Below is a small trained network, with its code and all its weights. Each question gives an input and a target symbol and asks what happens when units are switched off, that is, made to give their printed mean instead of their output.

import numpy as np


def w(rows, s, z=0):
    codes = np.array(rows[::2]) - 128.0
    scale = np.full(codes.shape[1], s)
    scale[-1] = z or s
    return codes * scale


def norm(h):
    return h / np.sqrt((h * h).mean(-1, keepdims=True) + 1e-5)


def f(y):
    return np.maximum(y, 0)


def softmax(a):
    e = np.exp(a - a.max(-1, keepdims=True))
    return e / e.sum(-1, keepdims=True)


def log_softmax(a):
    a = a - a.max(-1, keepdims=True)
    return a - np.log(np.exp(a).sum(-1, keepdims=True))


def net(x, mask):
    ids = ['ΓΘΛΨαβεπστφ'.index(c) for c in x.split()]
    T = len(ids)
    res = E[ids] + P[:T]
    u = 0
    for l in range(2):
        q, k, v = (norm(res) @ M[l].T for M in (Q, K, V))
        z = softmax(np.where(np.tri(T) > 0, q @ k.T / 3**0.5, -1e9)) @ v
        res = res + np.where(mask[u], z, O[l][:, -1]) @ O[l][:, :-1]
        u += 1
        y = f(norm(res) @ A[l][:, :-1].T + A[l][:, -1])
        res = res + np.where(mask[u : u + 8], y, B[l][:, -1]) @ B[l][:, :-1]
        u += 8
    return log_softmax(norm(res)[-1] @ U[:, :-1].T + U[:, -1])


Q, K, V, O, A, B = {}, {}, {}, {}, {}, {}
E = w([
[216,40,117,106],'Γ',
[29,127,84,144],'Θ',
[92,35,153,83],'Λ',
[116,120,133,163],'Ψ',
[97,101,117,85],'α',
[112,112,140,139],'β',
[92,154,115,6],'ε',
[132,67,72,100],'π',
[136,140,195,237],'σ',
[48,191,50,190],'τ',
[127,170,97,153],'φ',
],0.021)
P = w([
[186,110,111,115],'0',
[142,47,173,151],'1',
[163,61,166,126],'2',
[145,57,140,71],'3',
[165,58,136,76],'4',
[165,33,135,108],'5',
[179,48,133,106],'6',
[158,2,149,111],'7',
],0.0072)
Q[0] = w([
[8,64,95,91],'0.h0',
[66,147,1,131],'0.h0',
[128,219,168,93],'0.h0',
],0.0087)
K[0] = w([
[80,229,109,197],'0.h0',
[1,66,61,118],'0.h0',
[154,164,159,229],'0.h0',
],0.0072)
V[0] = w([
[213,65,213,156],'0.h0',
[93,143,41,187],'0.h0',
[254,207,60,154],'0.h0',
],0.0084)
O[0] = w([
[51,102,162,65,79],'0.h0',
[113,128,69,226,196],'0.h0',
[136,254,136,152,2],'0.h0',
],0.012,0.0041)
A[0] = w([
[254,130,129,66,152],'0.n0',
[117,67,85,110,179],'0.n1',
[156,74,75,173,101],'0.n2',
[79,146,70,115,220],'0.n3',
[192,155,71,107,146],'0.n4',
[179,49,50,203,157],'0.n5',
[137,48,150,58,14],'0.n6',
[241,126,207,75,254],'0.n7',
],0.011,0.0019)
B[0] = w([
[219,90,176,229,161],'0.n0',
[196,134,87,93,215],'0.n1',
[178,121,111,68,203],'0.n2',
[121,121,196,206,159],'0.n3',
[195,137,87,65,149],'0.n4',
[140,138,165,99,249],'0.n5',
[137,168,128,42,215],'0.n6',
[136,112,231,255,170],'0.n7',
],0.0081,0.011)
Q[1] = w([
[171,18,153,123],'1.h0',
[122,132,215,106],'1.h0',
[252,124,109,138],'1.h0',
],0.013)
K[1] = w([
[175,52,1,139],'1.h0',
[153,142,122,147],'1.h0',
[205,134,75,235],'1.h0',
],0.0085)
V[1] = w([
[139,187,251,96],'1.h0',
[109,197,144,23],'1.h0',
[44,83,164,129],'1.h0',
],0.012)
O[1] = w([
[123,119,189,116,10],'1.h0',
[143,253,147,159,2],'1.h0',
[104,142,111,140,59],'1.h0',
],0.014,0.0059)
A[1] = w([
[91,158,44,147,150],'1.n0',
[35,197,150,96,167],'1.n1',
[56,125,239,108,88],'1.n2',
[224,155,52,82,67],'1.n3',
[24,128,104,244,3],'1.n4',
[134,31,169,8,253],'1.n5',
[110,208,83,154,103],'1.n6',
[112,153,202,225,35],'1.n7',
],0.011,0.0029)
B[1] = w([
[108,135,249,162,141],'1.n0',
[69,130,121,138,135],'1.n1',
[98,81,144,161,151],'1.n2',
[135,112,93,119,167],'1.n3',
[170,226,103,87,138],'1.n4',
[133,205,97,128,251],'1.n5',
[160,167,143,163,134],'1.n6',
[86,113,136,124,136],'1.n7',
],0.015,0.017)
U = w([
[159,152,129,104,89],'Γ',
[115,145,128,124,82],'Θ',
[198,91,231,110,132],'Λ',
[98,80,109,123,68],'Ψ',
[114,10,103,203,175],'α',
[63,131,140,121,149],'β',
[81,122,147,66,157],'ε',
[71,77,205,149,254],'π',
[143,192,117,224,158],'σ',
[51,161,83,148,76],'τ',
[63,137,120,131,115],'φ',
],0.012,0.0059)

Each question gives the input, a string of symbols that net reads in full, and the target symbol t.
The units are the heads (3 rows each of Q, K, V and O) and the neurons (one row each of A and B). Each row of codes is followed by its name. A weight is (code - 128) times the scale printed after its matrix; where a second scale follows, it is the last column's (O, A, B and U).
mask holds one flag per unit, layer by layer, with each layer's heads first. A switched-off unit (its flag False) gives its mean, the last column of its rows in O or B, instead of its output. The means were averaged over made-up inputs and are rounded, as every weight is.
A unit's drop is (log p(t) with every unit on - log p(t) with that unit switched off) / (log p(t) with every unit on - log p(t) with every unit switched off).
The circuit of an input: a set's keep is (log p(t) with only the set's units on - log p(t) with every unit switched off) / (log p(t) with every unit on - log p(t) with every unit switched off). Starting from the 12 units with the biggest drops (on a tie, the unit counted first), units are removed one at a time, each time the one whose removal leaves the highest keep (on an exact tie, the one counted first), for as long as the keep stays at least 0.8.
circuit, biggest first: the units of the circuit, biggest drop first
k most important neurons: the k neurons with the biggest drops, biggest first
k most important neurons of layer l: the k neurons of layer l with the biggest drops, biggest first
drop when u is switched off: that unit's drop, to one decimal
input Θ τ π φ, target α: 2 most important neurons -> [0.n6 1.n5]
input σ τ Γ φ, target α: 3 most important neurons -> [1.n5 0.n6 0.n1]
input φ π Λ, target σ: 2 most important neurons -> [0.n6 0.n1]
input Λ β β, target ε: circuit, biggest first -> [0.h0 1.n5]
input τ τ α, target α: circuit, biggest first -> [0.h0 1.n5]
input φ Θ ε τ φ Θ σ, target α: circuit, biggest first -> [1.h0 0.n6]
input α β ε φ Ψ, target Λ: circuit, biggest first -> [1.h0]
input π Θ σ, target α: 2 most important neurons of layer 1 -> [1.n5 1.n0]
input φ Λ Λ, target σ: 3 most important neurons -> [0.n6 1.n5 0.n1]
input ε π ε Λ Ψ, target Λ: 2 most important neurons -> [0.n7 0.n0]
input Γ π φ, target π: 2 most important neurons -> [0.n3 1.n5]
input Ψ Λ φ φ α Θ, target α: 2 most important neurons of layer 1 -> [1.n5 1.n0]
input α σ Θ π Γ τ, target α: 2 most important neurons -> [1.n5 1.n0]
input Θ σ τ Γ α, target α: most important neuron of layer 1 -> [1.n4]
input Λ α Λ, target ε: drop when 0.h0 is switched off -> 0.8
input Γ π φ τ β Θ τ, target α: drop when 1.n5 is switched off -> 0.6
input Θ ε Λ τ Θ, target α: drop when 0.h0 is switched off -> 1.5
